Here is a tiny trained network, its code and every weight. The questions are about switching its units off for an input and a target symbol, where a switched-off unit gives its printed mean instead of its output.

import numpy as np


def w(rows, s, z=0):
    codes = np.array(rows[::2]) - 128.0
    scale = np.full(codes.shape[1], s)
    scale[-1] = z or s
    return codes * scale


def norm(h):
    return h / np.sqrt((h * h).mean(-1, keepdims=True) + 1e-5)


def f(y):
    return y / 2 * (1 + np.tanh(0.7978845608 * (y + 0.044715 * y**3)))


def softmax(a):
    e = np.exp(a - a.max(-1, keepdims=True))
    return e / e.sum(-1, keepdims=True)


def log_softmax(a):
    a = a - a.max(-1, keepdims=True)
    return a - np.log(np.exp(a).sum(-1, keepdims=True))


def net(x, mask):
    ids = ['γδεζηθμξπτφψω'.index(c) for c in x.split()]
    T = len(ids)
    res = E[ids] + P[:T]
    u = 0
    for l in range(2):
        r = norm(res)
        for j in range(2):
            rows = slice(2 * j, 2 * j + 2)
            q, k, v = (r @ M[l][rows].T for M in (Q, K, V))
            z = softmax(np.where(np.tri(T) > 0, q @ k.T / 2**0.5, -1e9)) @ v
            o = O[l][rows]
            res = res + np.where(mask[u + j], z, o[:, -1]) @ o[:, :-1]
        u += 2
        y = f(norm(res) @ A[l][:, :-1].T + A[l][:, -1])
        res = res + np.where(mask[u : u + 12], y, B[l][:, -1]) @ B[l][:, :-1]
        u += 12
    return log_softmax(norm(res)[-1] @ U[:, :-1].T + U[:, -1])


Q, K, V, O, A, B = {}, {}, {}, {}, {}, {}
E = w([
[109,202,255],'γ',
[113,131,181],'δ',
[231,109,116],'ε',
[19,148,92],'ζ',
[132,195,233],'η',
[98,62,20],'θ',
[233,111,109],'μ',
[136,139,174],'ξ',
[192,127,142],'π',
[89,150,212],'τ',
[220,130,176],'φ',
[86,155,217],'ψ',
[108,114,88],'ω',
],0.0096)
P = w([
[83,135,65],'0',
[194,194,59],'1',
[115,12,126],'2',
[151,159,3],'3',
[217,172,154],'4',
[133,59,217],'5',
[147,167,5],'6',
],0.0072)
Q[0] = w([
[124,47,106],'L0H1',
[156,92,145],'L0H1',
[208,179,111],'L0H2',
[159,66,7],'L0H2',
],0.013)
K[0] = w([
[83,2,89],'L0H1',
[230,5,169],'L0H1',
[123,191,119],'L0H2',
[121,106,52],'L0H2',
],0.0087)
V[0] = w([
[128,198,80],'L0H1',
[122,193,199],'L0H1',
[66,222,220],'L0H2',
[14,36,255],'L0H2',
],0.0068)
O[0] = w([
[194,3,27,157],'L0H1',
[213,62,41,109],'L0H1',
[164,84,75,94],'L0H2',
[115,192,141,2],'L0H2',
],0.0055,0.0047)
A[0] = w([
[84,74,230,168],'L0N1',
[64,58,101,161],'L0N2',
[178,231,38,100],'L0N3',
[229,242,161,70],'L0N4',
[158,183,31,115],'L0N5',
[226,205,238,131],'L0N6',
[187,115,194,66],'L0N7',
[255,123,126,178],'L0N8',
[59,137,164,250],'L0N9',
[117,127,104,79],'L0N10',
[125,127,113,136],'L0N11',
[16,156,195,105],'L0N12',
],0.0073,0.0021)
B[0] = w([
[132,197,162,167],'L0N1',
[190,176,139,154],'L0N2',
[2,95,167,176],'L0N3',
[147,64,32,154],'L0N4',
[167,67,125,185],'L0N5',
[194,161,73,190],'L0N6',
[171,131,174,156],'L0N7',
[28,163,140,253],'L0N8',
[166,178,147,147],'L0N9',
[87,96,121,123],'L0N10',
[137,132,182,133],'L0N11',
[53,232,94,153],'L0N12',
],0.0054)
Q[1] = w([
[11,56,98],'L1H1',
[73,165,254],'L1H1',
[174,162,215],'L1H2',
[161,210,216],'L1H2',
],0.0086)
K[1] = w([
[163,18,38],'L1H1',
[129,101,55],'L1H1',
[176,189,2],'L1H2',
[180,242,104],'L1H2',
],0.0065)
V[1] = w([
[57,198,24],'L1H1',
[239,58,107],'L1H1',
[254,107,135],'L1H2',
[201,166,29],'L1H2',
],0.0081)
O[1] = w([
[78,118,120,198],'L1H1',
[130,205,170,247],'L1H1',
[168,90,196,51],'L1H2',
[2,24,147,184],'L1H2',
],0.008,0.0012)
A[1] = w([
[99,91,19,207],'L1N1',
[184,229,72,31],'L1N2',
[112,167,60,51],'L1N3',
[154,52,127,209],'L1N4',
[175,154,151,130],'L1N5',
[227,138,182,189],'L1N6',
[137,202,159,207],'L1N7',
[248,113,119,155],'L1N8',
[104,102,78,136],'L1N9',
[134,110,82,119],'L1N10',
[122,103,191,121],'L1N11',
[115,94,198,254],'L1N12',
],0.011,0.0029)
B[1] = w([
[116,113,195,254],'L1N1',
[122,116,76,173],'L1N2',
[233,111,107,151],'L1N3',
[122,182,188,187],'L1N4',
[83,103,112,148],'L1N5',
[123,152,90,205],'L1N6',
[61,165,126,171],'L1N7',
[137,139,150,201],'L1N8',
[119,47,200,173],'L1N9',
[122,23,165,152],'L1N10',
[85,161,86,145],'L1N11',
[112,254,133,181],'L1N12',
],0.0072,0.0068)
U = w([
[135,91,158,4],'γ',
[174,47,105,96],'δ',
[239,206,55,217],'ε',
[66,66,162,174],'ζ',
[115,108,178,28],'η',
[92,88,156,18],'θ',
[181,149,89,58],'μ',
[65,91,242,118],'ξ',
[106,233,196,200],'π',
[157,69,108,42],'τ',
[43,251,183,219],'φ',
[176,65,100,68],'ψ',
[76,75,160,155],'ω',
],0.011,0.0042)

Each question gives the input, a string of symbols that net reads in full, and the target symbol t.
The units are the heads (2 rows each of Q, K, V and O) and the neurons (one row each of A and B). Each row of codes is followed by its name. A weight is (code - 128) times the scale printed after its matrix; where a second scale follows, it is the last column's (O, A, B and U).
mask holds one flag per unit, layer by layer, with each layer's heads first. A switched-off unit (its flag False) gives its mean, the last column of its rows in O or B, instead of its output. The means were averaged over made-up inputs and are rounded, as every weight is.
A unit's drop is (log p(t) with every unit on - log p(t) with that unit switched off) / (log p(t) with every unit on - log p(t) with every unit switched off).
The circuit of an input: a set's keep is (log p(t) with only the set's units on - log p(t) with every unit switched off) / (log p(t) with every unit on - log p(t) with every unit switched off). Starting from the 12 units with the biggest drops (on a tie, the unit counted first), units are removed one at a time, each time the one whose removal leaves the highest keep (on an exact tie, the one counted first), for as long as the keep stays at least 0.8.
circuit, biggest first: the units of the circuit, biggest drop first
unit that matters most: the unit with the biggest drop
k most important neurons: the k neurons with the biggest drops, biggest first
top k neurons in layer l: the k neurons of layer l with the biggest drops, biggest first
which heads matter: for each layer, one digit per head in row order, 1 if its drop is at least 0.15 and else 0, layers parted by /
input ε δ ε ε ζ, target ε: circuit, biggest first : (L1H2; L0H1)
input ω ω ε ε δ, target ε: which heads matter : 11 / 10
input ξ ω θ φ, target ξ: which heads matter : 10 / 00
input φ γ ξ, target φ: which heads matter : 00 / 00
input ξ ω ζ π μ ζ π, target ξ: which heads matter : 10 / 00
input ε ε π η, target ε: which heads matter : 11 / 01
input ε ψ ε ε ω ε τ, target ε: which heads matter : 11 / 01
input ξ ε θ ξ ζ ζ δ, target ξ: circuit, biggest first : (L0H1; L1N1)
input ε ε ξ θ, target ε: circuit, biggest first : (L1H2)
input ε ε τ τ η φ ω, target ε: 3 most important neurons : (L0N6; L0N4; L0N8)
input ε ε δ ζ ω ε ζ, target ε: circuit, biggest first : (L1H2; L1N3)
input ε ξ ε ξ ζ δ, target φ: which heads matter : 00 / 00
input π θ φ, target φ: which heads matter : 00 / 00
input ψ δ ε ω π, target ε: 2 most important neurons : (L0N4; L0N6)
input φ γ ξ ω ε ε ε, target φ: which heads matter : 01 / 11
input ζ μ ζ δ ε ε, target π: circuit, biggest first : (L1N12)
input ε φ ε ψ, target ε: which heads matter : 11 / 01
input ε τ ε θ, target ε: circuit, biggest first : (L1H2; L0H1)
input ε ε ε, target π: which heads matter : 00 / 00
input ξ μ π ε ξ ω τ, target ξ: which heads matter : 10 / 00
input ξ δ ε ψ, target ξ: 2 most important neurons : (L0N1; L0N7)
input δ ξ ε ε ψ, target ε: 2 most important neurons : (L0N4; L0N6)
input ψ δ ω, target φ: which heads matter : 10 / 00
input ε θ π ω ω ω ω, target ε: top 2 neurons in layer 0 : (L0N6; L0N8)
input ε τ ω ε δ τ δ, target ε: 4 most important neurons : (L0N6; L0N4; L0N12; L0N8)
input ζ γ ξ, target φ: unit that matters most : L0H1
